Below are the code and all the weights of a small trained network. Each question names an input and a class and asks about switching units off, where a switched-off unit gives its printed mean instead of its output.

import numpy as np


def w(rows, s, z=0):
    codes = np.array(rows[::2]) - 128.0
    scale = np.full(codes.shape[1], s)
    scale[-1] = z or s
    return codes * scale


def f(y):
    return y / 2 * (1 + np.tanh(0.7978845608 * (y + 0.044715 * y**3)))


def log_softmax(a):
    a = a - a.max(-1, keepdims=True)
    return a - np.log(np.exp(a).sum(-1, keepdims=True))


def net(x, mask):
    res = np.array(x, float).reshape(1, 8) / 4 @ E
    y = f(res @ A[0][:, :-1].T + A[0][:, -1])
    res = res + np.where(mask, y, B[0][:, -1]) @ B[0][:, :-1]
    return log_softmax(res[-1] @ U[:, :-1].T + U[:, -1])


A, B = {}, {}
E = w([
[131,128,128],'x0',
[196,221,248],'x1',
[127,128,130],'x2',
[38,41,229],'x3',
[232,1,150],'x4',
[129,129,128],'x5',
[128,132,129],'x6',
[127,125,124],'x7',
],0.0053)
A[0] = w([
[198,190,41,58],'N1',
[169,169,215,86],'N2',
[133,115,128,166],'N3',
[167,113,118,72],'N4',
[166,161,151,50],'N5',
[117,71,18,102],'N6',
[127,127,125,149],'N7',
[218,33,146,63],'N8',
[73,63,36,58],'N9',
[23,84,219,92],'N10',
[69,81,195,89],'N11',
[118,108,114,254],'N12',
[209,46,139,86],'N13',
[168,162,82,86],'N14',
[186,160,178,127],'N15',
[197,160,230,85],'N16',
[2,193,104,102],'N17',
[164,156,89,55],'N18',
[210,41,140,96],'N19',
[151,151,100,87],'N20',
[196,182,56,94],'N21',
[186,176,61,67],'N22',
[129,115,131,152],'N23',
[164,78,127,102],'N24',
[130,130,127,53],'N25',
[177,168,72,85],'N26',
[66,61,36,58],'N27',
[189,173,68,91],'N28',
[159,166,192,82],'N29',
[60,76,203,83],'N30',
[32,222,129,54],'N31',
],0.0088,0.0069)
B[0] = w([
[97,41,89,154],'N1',
[59,134,187,144],'N2',
[171,138,133,157],'N3',
[90,123,97,113],'N4',
[47,88,137,112],'N5',
[84,143,235,190],'N6',
[144,131,131,142],'N7',
[73,192,6,171],'N8',
[40,125,220,172],'N9',
[146,9,104,187],'N10',
[134,54,101,156],'N11',
[254,150,154,254],'N12',
[97,188,35,169],'N13',
[122,85,117,130],'N14',
[128,132,196,148],'N15',
[81,139,214,154],'N16',
[137,213,27,195],'N17',
[79,81,105,116],'N18',
[108,195,30,178],'N19',
[108,100,120,118],'N20',
[142,48,110,159],'N21',
[108,61,101,140],'N22',
[156,134,129,146],'N23',
[128,157,105,139],'N24',
[59,117,115,102],'N25',
[129,75,113,137],'N26',
[42,123,229,176],'N27',
[142,66,116,147],'N28',
[62,128,165,130],'N29',
[138,41,100,163],'N30',
[21,202,18,164],'N31',
],0.026,0.0061)
U = w([
[100,161,3,100],'0',
[149,103,84,254],'1',
[140,14,50,73],'2',
[67,129,150,53],'3',
],0.0053,0.0082)

Each question gives the input, the list of numbers given to net, and the class t.
The units are the neurons (one row each of A and B). Each row of codes is followed by its name. A weight is (code - 128) times the scale printed after its matrix; where a second scale follows, it is the last column's (A, B and U).
mask holds one flag per neuron, in row order. A switched-off neuron (its flag False) gives its mean, the last column of its row in B, instead of its output. The means were averaged over made-up inputs and are rounded, as every weight is.
A unit's drop is (log p(t) with every unit on - log p(t) with that unit switched off) / (log p(t) with every unit on - log p(t) with every unit switched off).
The circuit of an input: a set's keep is (log p(t) with only the set's units on - log p(t) with every unit switched off) / (log p(t) with every unit on - log p(t) with every unit switched off). Starting from the 12 units with the biggest drops (on a tie, the unit counted first), units are removed one at a time, each time the one whose removal leaves the highest keep (on an exact tie, the one counted first), for as long as the keep stays at least 0.8.
circuit, biggest first: the units of the circuit, biggest drop first
unit that matters most: the unit with the biggest drop
k most important neurons: the k neurons with the biggest drops, biggest first
drop of u: that unit's drop, to one decimal
input [1,-8,3,8,8,8,7,2], class 0: unit that matters most : N8
input [6,-8,-7,5,2,-5,3,-8], class 3: circuit, biggest first : N27, N9
input [-8,-7,-4,6,2,-2,6,-2], class 3: 4 most important neurons : N27, N9, N6, N21
input [-8,-2,-5,-8,8,2,5,-1], class 0: 3 most important neurons : N8, N19, N13
input [4,4,5,6,0,-1,-1,6], class 2: 3 most important neurons : N10, N30, N11
input [-2,8,-5,-4,4,7,-3,-1], class 3: circuit, biggest first : N16, N2
input [2,-6,4,-7,-3,-3,3,-5], class 2: 2 most important neurons : N1, N21
input [-8,3,-6,6,8,-7,1,-5], class 0: 3 most important neurons : N8, N19, N13
input [-2,8,-5,6,6,4,1,-5], class 3: 2 most important neurons : N16, N2
input [-1,-2,-5,8,-8,-3,7,-3], class 0: 2 most important neurons : N17, N31
input [-4,8,-2,7,-8,-5,-2,4], class 0: 2 most important neurons : N31, N17
input [1,8,-5,7,-4,-1,-5,7], class 3: 2 most important neurons : N16, N2
input [-1,6,-2,8,5,-7,-2,-1], class 2: 3 most important neurons : N10, N30, N11
input [-4,5,-2,5,8,1,0,-3], class 0: circuit, biggest first : N8
input [-7,-3,1,-6,-5,4,-4,-4], class 2: drop of N21 : 0.3
input [5,-1,-7,7,5,8,-1,7], class 2: drop of N2 : 0.0
input [-5,4,7,-2,1,7,3,-5], class 3: drop of N12 : 0.2
input [-7,7,-2,5,5,-2,-5,4], class 3: drop of N15 : 0.2
